Here is a tiny trained network, its code and every weight. The questions are about switching its units off for an input and a class, where a switched-off unit gives its printed mean instead of its output.

import numpy as np


def w(rows, s, z=0):
    codes = np.array(rows[::2]) - 128.0
    scale = np.full(codes.shape[1], s)
    scale[-1] = z or s
    return codes * scale


def f(y):
    return np.maximum(y, 0)


def log_softmax(a):
    a = a - a.max(-1, keepdims=True)
    return a - np.log(np.exp(a).sum(-1, keepdims=True))


def net(x, mask):
    res = np.array(x, float).reshape(1, 7) / 4 @ E
    y = f(res @ A[0][:, :-1].T + A[0][:, -1])
    res = res + np.where(mask, y, B[0][:, -1]) @ B[0][:, :-1]
    return log_softmax(res[-1] @ U[:, :-1].T + U[:, -1])


A, B = {}, {}
E = w([
[130,140,132,140,107,104,132,132,127,157,133],'x0',
[144,106,150,134,133,120,118,132,104,136,140],'x1',
[156,124,215,92,105,19,251,14,93,66,101],'x2',
[222,156,138,238,150,139,147,120,211,42,165],'x3',
[141,153,140,146,97,88,121,123,119,171,131],'x4',
[135,137,118,138,148,124,135,101,114,160,147],'x5',
[76,56,51,226,156,19,110,112,90,121,19],'x6',
],0.013)
A[0] = w([
[166,151,102,169,116,120,138,109,132,80,111,63],'neuron 0',
[169,152,119,182,127,157,131,144,200,109,189,185],'neuron 1',
[188,148,147,137,107,105,228,107,127,69,149,98],'neuron 2',
[133,147,94,98,109,171,79,169,122,176,140,255],'neuron 3',
[79,51,102,135,123,63,188,94,101,119,83,79],'neuron 4',
[85,115,60,157,121,126,74,183,89,142,90,190],'neuron 5',
[100,128,127,52,143,126,123,125,127,111,161,192],'neuron 6',
[186,130,138,254,170,134,137,164,193,107,104,133],'neuron 7',
[139,148,129,16,109,119,170,87,152,167,94,254],'neuron 8',
],0.012,0.0051)
B[0] = w([
[150,133,107,121,151,111,133,82,169,113,104,176],'neuron 0',
[144,150,176,217,67,125,126,102,201,105,207,245],'neuron 1',
[141,125,142,65,152,123,246,81,152,94,147,239],'neuron 2',
[91,202,154,171,105,214,69,211,89,135,188,244],'neuron 3',
[105,146,80,98,75,131,84,61,65,63,67,240],'neuron 4',
[101,84,92,197,192,173,101,126,100,163,76,253],'neuron 5',
[95,120,182,109,112,148,119,139,115,178,147,190],'neuron 6',
[182,75,72,166,166,53,115,52,226,92,154,243],'neuron 7',
[103,83,209,65,117,121,103,161,105,136,105,229],'neuron 8',
],0.011,0.019)
U = w([
[83,167,173,103,153,183,91,217,84,129,179,160],'0',
[102,93,84,159,176,177,97,166,86,170,41,175],'1',
[129,109,215,7,115,128,164,144,74,155,136,231],'2',
[68,126,128,84,117,104,122,83,57,75,74,159],'3',
[184,150,147,150,84,182,92,111,169,88,217,117],'4',
[142,91,69,176,207,90,67,118,176,130,136,110],'5',
[202,159,198,84,160,147,249,119,158,92,153,3],'6',
[178,109,68,103,141,86,191,61,124,83,90,61],'7',
],0.011,0.0032)

Each question gives the input, the list of numbers given to net, and the class t.
The units are the neurons (one row each of A and B). Each row of codes is followed by its name. A weight is (code - 128) times the scale printed after its matrix; where a second scale follows, it is the last column's (A, B and U).
mask holds one flag per neuron, in row order. A switched-off neuron (its flag False) gives its mean, the last column of its row in B, instead of its output. The means were averaged over made-up inputs and are rounded, as every weight is.
A unit's drop is (log p(t) with every unit on - log p(t) with that unit switched off) / (log p(t) with every unit on - log p(t) with every unit switched off).
The circuit of an input: a set's keep is (log p(t) with only the set's units on - log p(t) with every unit switched off) / (log p(t) with every unit on - log p(t) with every unit switched off). Starting from all 9 units, units are removed one at a time, each time the one whose removal leaves the highest keep (on an exact tie, the one counted first), for as long as the keep stays at least 0.8.
circuit, biggest first: the units of the circuit, biggest drop first
top k neurons: the k neurons with the biggest drops, biggest first
drop when u is switched off: that unit's drop, to one decimal
input [8,0,-7,0,7,8,2], class 1: top 2 neurons -> (neuron 5; neuron 3)
input [7,-3,-2,-2,2,3,1], class 1: top 2 neurons -> (neuron 1; neuron 5)
input [-3,8,7,7,-7,-7,1], class 7: circuit, biggest first -> (neuron 3)
input [0,-4,0,-3,-5,-6,1], class 1: top 3 neurons -> (neuron 2; neuron 1; neuron 3)
input [6,7,0,-7,7,5,2], class 1: top 2 neurons -> (neuron 5; neuron 2)
input [7,8,-3,-1,3,3,-7], class 0: top 2 neurons -> (neuron 7; neuron 3)
input [2,7,0,-7,0,2,5], class 1: top 3 neurons -> (neuron 5; neuron 2; neuron 1)
input [-5,-2,1,5,-5,-5,-2], class 6: top 3 neurons -> (neuron 2; neuron 3; neuron 4)
input [-6,-8,7,0,-1,-4,-6], class 2: top 2 neurons -> (neuron 8; neuron 7)
input [4,-7,-1,7,2,3,2], class 5: top 2 neurons -> (neuron 7; neuron 3)
input [-4,1,0,-7,8,-2,0], class 0: top 3 neurons -> (neuron 2; neuron 7; neuron 3)
input [3,5,-2,0,8,-2,-1], class 0: top 2 neurons -> (neuron 7; neuron 1)
input [6,0,1,-4,4,1,-2], class 2: top 2 neurons -> (neuron 5; neuron 8)
input [-4,6,-5,-1,-8,2,2], class 1: circuit, biggest first -> (neuron 5)
input [-7,-3,-5,5,6,4,1], class 5: top 2 neurons -> (neuron 7; neuron 2)
input [4,-2,2,8,-7,2,0], class 6: drop when neuron 5 is switched off -> 0.3
input [7,2,-5,-2,-5,-4,5], class 1: drop when neuron 3 is switched off -> 0.0
input [1,5,5,6,7,-5,-1], class 6: drop when neuron 2 is switched off -> 0.2
